A =
-0.03,0.01,-0.01,0.06,0.00,-0.06,-0.06,-0.02,-0.01,0.00,0.02,0.01,0.00,-0.03
-0.03,0.05,0.01,0.02,0.01,-0.07,0.01,0.01,0.19,-0.02,0.09,-0.01,-0.02,0.01
-0.01,0.02,0.00,0.06,0.00,-0.09,-0.04,0.00,0.03,-0.04,-0.08,0.02,-0.02,0.02
-0.01,-0.01,0.00,-0.02,-0.01,0.06,0.02,-0.01,-0.08,0.00,0.04,-0.02,-0.01,0.01
0.01,0.01,0.00,0.00,0.02,0.14,0.01,0.02,-0.05,-0.02,-0.06,-0.03,0.00,-0.02
0.05,-0.04,-0.01,-0.05,-0.03,-0.23,0.03,0.02,-0.15,-0.01,-0.06,-0.02,0.03,-0.02
-0.01,-0.03,0.00,-0.06,0.02,0.13,0.00,-0.01,-0.03,0.01,-0.10,0.00,0.01,0.01
0.04,-0.01,0.00,0.01,-0.02,0.07,0.03,0.01,-0.03,-0.02,0.03,0.02,-0.01,0.01
0.03,0.03,-0.01,-0.05,0.00,0.25,0.02,0.02,-0.02,0.04,-0.05,-0.01,-0.01,0.02
0.00,-0.01,0.00,0.03,0.00,-0.05,0.00,-0.02,-0.08,-0.04,0.08,-0.03,0.02,0.00
0.01,-0.03,-0.02,-0.01,-0.03,-0.18,0.02,0.01,0.02,-0.03,-0.01,0.00,-0.03,0.01
0.03,0.03,-0.02,-0.03,0.00,-0.25,-0.02,-0.02,0.03,-0.02,0.10,-0.01,0.02,0.01
Counting starts at 1.
The maximum -> 0.25
The entry just left of the largest entry -> 0.00
The entry directly above the smallest entry is -0.18
Read off the entry in the top-right corner.
-0.03
Read off the entry at row 1, column 1.
-0.03
The entry in the bottom-right corner -> 0.01
Read off the top entry of the column that holds the smallest entry.
-0.06
The entry just left of the smallest entry is 0.00
Read off the entry just right of the largest entry.
0.02
Read off the entry at row 1, column 3.
-0.01
The entry in row 1 and column 2 -> 0.01
Read off the entry at row 3, column 1.
-0.01
The entry just left of 0.14: 0.02
Read off the entry in the bottom-left corner.
0.03
The bottom entry of the column that holds the smallest entry -> -0.25
The entry directly above the largest entry: 0.07
Read off the entry just right of the smallest entry.
-0.02

W =
62  23  73  38
77  29  11  62
23  49  54  44
Indices start at 1.
The entry just left of 29 -> 77
Report the entry just right of 11.
A: 62
Report the entry in the bottom-right corner.
A: 44
Report the entry in row 3 and column 1.
A: 23

array([[60, 61, 62, 58, 58, 63],
       [60, 61, 59, 61, 59, 60],
       [61, 57, 58, 60, 61, 61],
       [59, 59, 59, 60, 60, 59],
       [60, 60, 59, 60, 60, 61],
       [59, 60, 57, 59, 59, 62],
       [59, 59, 61, 59, 60, 59],
       [59, 61, 61, 62, 61, 60],
       [55, 45, 80, 71, 68, 30],
       [59, 57, 59, 59, 60, 61],
       [62, 11, 83, 38, 66, 46],
       [74, 43, 69, 12, 11, 49],
       [62, 61, 60, 60, 60, 60],
       [60, 60, 60, 60, 58, 60]])
Rows and columns are numbered from 1.
The bottom-right entry: 60
Find the entry in row 1 and column 1.
60
Find the entry directly above 30.
60
Find the entry in row 2 and column 1.
60
The bottom-left entry is 60
Find the entry in the top-right corner.
63
The entry at row 1, column 2 is 61
Find the top entry of the column that holds the largest entry.
62
Find the entry just left of 66.
38
The entry at row 3, column 1: 61
The entry directly below 12 -> 60
The bottom entry of the column that holds the largest entry -> 60
Find the entry directly below the largest entry.
69
Find the entry just left of 45.
55
The entry directly above the largest entry is 59
Find the entry just left of 43.
74

array([[-11, -11,  -9, -10, -11, -21, -18, -16],
       [ -6,  -9,  13, -22, -18, -14, -22, -26],
       [ -7, -10,  10, -50, -42, -46, -45, -49],
       [ 14,  15, -18, -67, -60, -53, -65, -47]])
Indices start at 1.
The entry directly above -50: -22
The entry at row 1, column 1? -11
The entry at row 3, column 1? -7
The entry just right of the smallest entry? -60
The entry in row 3 and column 3 is 10
The entry at row 2, column 1: -6
The entry in the bottom-left corner is 14
The entry at row 1, column 3? -9
The top-right entry? -16
The entry directly below -45: -65
The top entry of the column that holds the largest entry? -11
The entry directly above the smallest entry? -50
The entry just right of -60: -53
The smallest entry? -67
The entry in row 3 and column 2 is -10
The entry directly above -49? -26
The entry directly above -45 is -22

M = array([-12,  27,   8,  38,  64,   5, -18,  31, -30,  45,  -5, -15])
Which number is the entry just right of the largest entry?
A: 5
The entry just right of 5: -18
The entry just left of the smallest entry: 31
